Below are the code and all the weights of a small trained network. Each question names an input and a class and asks about switching units off, where a switched-off unit gives its printed mean instead of its output.

import numpy as np


def w(rows, s, z=0):
    codes = np.array(rows[::2]) - 128.0
    scale = np.full(codes.shape[1], s)
    scale[-1] = z or s
    return codes * scale


def norm(h):
    return h / np.sqrt((h * h).mean(-1, keepdims=True) + 1e-5)


def f(y):
    return np.maximum(y, 0)


def log_softmax(a):
    a = a - a.max(-1, keepdims=True)
    return a - np.log(np.exp(a).sum(-1, keepdims=True))


def net(x, mask):
    res = np.array(x, float).reshape(1, 8) / 4 @ E
    u = 0
    for l in range(3):
        y = f(norm(res) @ A[l][:, :-1].T + A[l][:, -1])
        res = res + np.where(mask[u : u + 10], y, B[l][:, -1]) @ B[l][:, :-1]
        u += 10
    return log_softmax(norm(res)[-1] @ U[:, :-1].T + U[:, -1])


A, B = {}, {}
E = w([
[94,174,55,121,166,96,62,118,144],'x0',
[107,144,124,143,25,140,117,128,253],'x1',
[83,116,170,141,144,206,64,108,119],'x2',
[134,132,131,131,127,126,125,126,128],'x3',
[120,123,125,124,130,129,131,131,126],'x4',
[132,128,128,129,129,129,128,124,130],'x5',
[134,130,130,131,130,127,126,124,129],'x6',
[181,76,110,173,102,126,50,226,114],'x7',
],0.0038)
A[0] = w([
[90,103,181,126,181,212,39,108,76,102],'0.n1',
[89,163,101,167,69,163,121,115,225,80],'0.n2',
[253,156,75,121,110,1,203,220,114,5],'0.n3',
[58,172,69,96,139,113,123,72,113,49],'0.n4',
[114,135,217,106,92,119,197,115,96,92],'0.n5',
[139,117,159,135,125,214,30,145,150,136],'0.n6',
[157,78,199,143,132,109,174,139,76,72],'0.n7',
[159,61,212,136,101,141,131,134,112,33],'0.n8',
[185,89,62,186,144,146,80,146,94,151],'0.n9',
[100,135,137,107,82,77,161,78,104,54],'0.n10',
],0.0035,0.0016)
B[0] = w([
[102,95,73,206,77,15,234,39,102,229],'0.n1',
[161,150,207,61,60,55,125,123,69,221],'0.n2',
[3,30,94,240,107,79,181,46,105,254],'0.n3',
[215,78,146,165,152,183,146,194,183,195],'0.n4',
[199,110,43,146,141,225,131,111,173,198],'0.n5',
[81,105,107,207,116,49,211,141,140,206],'0.n6',
[185,115,74,70,105,182,127,135,120,202],'0.n7',
[137,130,29,145,94,226,137,146,145,182],'0.n8',
[128,116,179,84,190,126,148,188,162,218],'0.n9',
[144,123,146,157,166,149,166,140,161,165],'0.n10',
],0.0032,0.0029)
A[1] = w([
[191,134,130,82,180,148,121,143,82,7],'1.n1',
[75,224,35,130,178,57,2,136,151,71],'1.n2',
[61,89,206,192,123,219,28,103,92,89],'1.n3',
[133,48,134,145,161,113,94,203,65,60],'1.n4',
[152,123,185,107,68,153,145,145,171,105],'1.n5',
[125,132,140,46,195,145,162,47,81,138],'1.n6',
[106,170,75,156,216,96,84,108,82,130],'1.n7',
[144,122,140,110,116,154,181,36,153,162],'1.n8',
[79,110,112,184,93,129,154,111,169,161],'1.n9',
[192,82,130,134,181,168,170,115,58,147],'1.n10',
],0.004,0.0014)
B[1] = w([
[92,131,187,113,63,120,53,82,102,154],'1.n1',
[190,52,91,81,130,227,167,65,120,200],'1.n2',
[124,71,34,186,122,21,234,75,129,166],'1.n3',
[156,208,150,173,162,119,92,190,190,213],'1.n4',
[122,141,140,62,109,121,76,125,122,186],'1.n5',
[135,165,148,176,136,124,98,253,164,228],'1.n6',
[141,108,136,97,26,151,128,119,132,214],'1.n7',
[115,140,89,163,168,113,88,209,137,231],'1.n8',
[136,112,125,129,165,110,84,115,71,218],'1.n9',
[98,139,135,58,59,88,84,100,146,253],'1.n10',
],0.0047,0.0036)
A[2] = w([
[195,81,147,113,94,253,212,117,121,5],'2.n1',
[133,162,165,101,183,85,128,135,49,89],'2.n2',
[149,147,94,55,50,39,132,131,157,127],'2.n3',
[156,77,207,183,65,124,182,188,130,116],'2.n4',
[108,199,170,132,187,148,154,130,160,25],'2.n5',
[159,139,85,100,167,166,130,68,165,132],'2.n6',
[91,240,170,83,184,164,207,112,166,80],'2.n7',
[69,141,128,176,158,105,199,71,140,147],'2.n8',
[135,88,118,111,167,106,114,138,6,187],'2.n9',
[134,57,69,159,105,118,38,157,180,150],'2.n10',
],0.0049,0.0018)
B[2] = w([
[143,90,17,39,176,152,77,83,59,172],'2.n1',
[57,146,204,132,22,206,79,47,237,169],'2.n2',
[67,112,196,176,116,198,97,62,96,233],'2.n3',
[120,179,79,85,218,140,106,97,131,226],'2.n4',
[197,153,125,196,153,117,103,172,138,153],'2.n5',
[151,94,114,77,135,162,159,191,42,162],'2.n6',
[208,130,140,158,176,92,29,255,101,187],'2.n7',
[156,82,129,179,144,55,180,183,99,191],'2.n8',
[90,154,166,119,34,159,134,73,223,222],'2.n9',
[140,198,184,86,186,134,177,147,101,252],'2.n10',
],0.0044,0.0046)
U = w([
[87,177,230,90,41,156,70,71,177,180],'0',
[190,167,150,157,204,97,93,233,134,254],'1',
[87,68,89,198,129,41,227,67,101,47],'2',
[176,100,55,1,159,211,122,91,79,6],'3',
],0.0089,0.0011)

Each question gives the input, the list of numbers given to net, and the class t.
The units are the neurons (one row each of A and B). Each row of codes is followed by its name. A weight is (code - 128) times the scale printed after its matrix; where a second scale follows, it is the last column's (A, B and U).
mask holds one flag per neuron, layer by layer. A switched-off neuron (its flag False) gives its mean, the last column of its row in B, instead of its output. The means were averaged over made-up inputs and are rounded, as every weight is.
A unit's drop is (log p(t) with every unit on - log p(t) with that unit switched off) / (log p(t) with every unit on - log p(t) with every unit switched off).
The circuit of an input: a set's keep is (log p(t) with only the set's units on - log p(t) with every unit switched off) / (log p(t) with every unit on - log p(t) with every unit switched off). Starting from the 12 units with the biggest drops (on a tie, the unit counted first), units are removed one at a time, each time the one whose removal leaves the highest keep (on an exact tie, the one counted first), for as long as the keep stays at least 0.8.
circuit, biggest first: the units of the circuit, biggest drop first
unit that matters most: the unit with the biggest drop
top k neurons: the k neurons with the biggest drops, biggest first
k most important neurons of layer l: the k neurons of layer l with the biggest drops, biggest first
drop of u: that unit's drop, to one decimal
input [7,-4,5,8,7,2,-6,3], class 3: circuit, biggest first -> (1.n2)
input [-3,-7,-2,-7,-6,8,-8,-8], class 1: top 2 neurons -> (2.n7 1.n6)
input [5,-3,8,8,2,0,8,-7], class 2: circuit, biggest first -> (1.n3 2.n8)
input [-2,-5,-1,4,-7,-5,-7,-6], class 1: top 3 neurons -> (1.n6 2.n7 1.n9)
input [-4,1,-8,-2,8,-6,-4,7], class 2: 2 most important neurons of layer 1 -> (1.n6 1.n8)
input [-2,3,8,3,4,-8,7,7], class 2: 2 most important neurons of layer 1 -> (1.n3 1.n6)
input [4,-6,-5,-4,7,-5,-5,-8], class 1: circuit, biggest first -> (2.n7 1.n6)
input [-7,5,-5,2,-3,-6,0,-6], class 3: 3 most important neurons of layer 1 -> (1.n4 1.n10 1.n6)
input [1,-8,-3,2,-7,-7,1,8], class 0: top 3 neurons -> (2.n9 2.n2 1.n6)
input [-5,-5,-2,4,4,6,-6,-1], class 0: top 3 neurons -> (1.n10 1.n2 1.n1)
input [4,-3,2,1,-6,7,-2,1], class 3: top 4 neurons -> (0.n3 1.n2 0.n2 1.n8)
input [-5,4,5,-3,-5,5,3,-1], class 2: top 3 neurons -> (1.n3 1.n2 0.n6)
input [7,-1,-5,0,-8,-6,-5,-6], class 3: 4 most important neurons of layer 0 -> (0.n1 0.n9 0.n6 0.n2)
input [3,-2,-5,1,7,-8,7,2], class 2: circuit, biggest first -> (0.n3)
input [-1,-4,5,-5,5,-1,5,0], class 2: 3 most important neurons of layer 0 -> (0.n2 0.n6 0.n1)
input [4,-6,-4,4,-1,8,5,6], class 0: 2 most important neurons of layer 1 -> (1.n6 1.n8)
input [0,-8,-7,-3,-6,-6,-4,-4], class 0: top 2 neurons -> (2.n2 0.n1)
input [4,-8,1,-3,-4,-1,-7,8], class 0: 2 most important neurons of layer 2 -> (2.n9 2.n2)
input [0,-8,7,-6,7,4,2,-2], class 0: top 2 neurons -> (0.n3 2.n2)
input [-7,3,3,-6,-4,4,7,-5], class 3: top neuron -> (2.n1)
input [-8,1,-6,-4,-4,-4,7,0], class 3: top 2 neurons -> (2.n1 0.n1)
input [-6,-7,-5,7,-5,6,5,-7], class 0: top 2 neurons -> (2.n2 1.n10)
input [6,-2,-8,8,-4,-2,-1,-1], class 2: drop of 0.n3 -> 2.9
input [1,5,-2,0,-4,2,6,-8], class 1: drop of 2.n7 -> 0.1
input [8,-1,3,1,-4,-3,8,4], class 3: drop of 1.n2 -> 2.0
input [7,-3,0,-5,-7,-3,-7,4], class 3: drop of 1.n2 -> 1.9
input [-4,3,-5,-7,1,-7,2,1], class 2: unit that matters most -> 0.n3
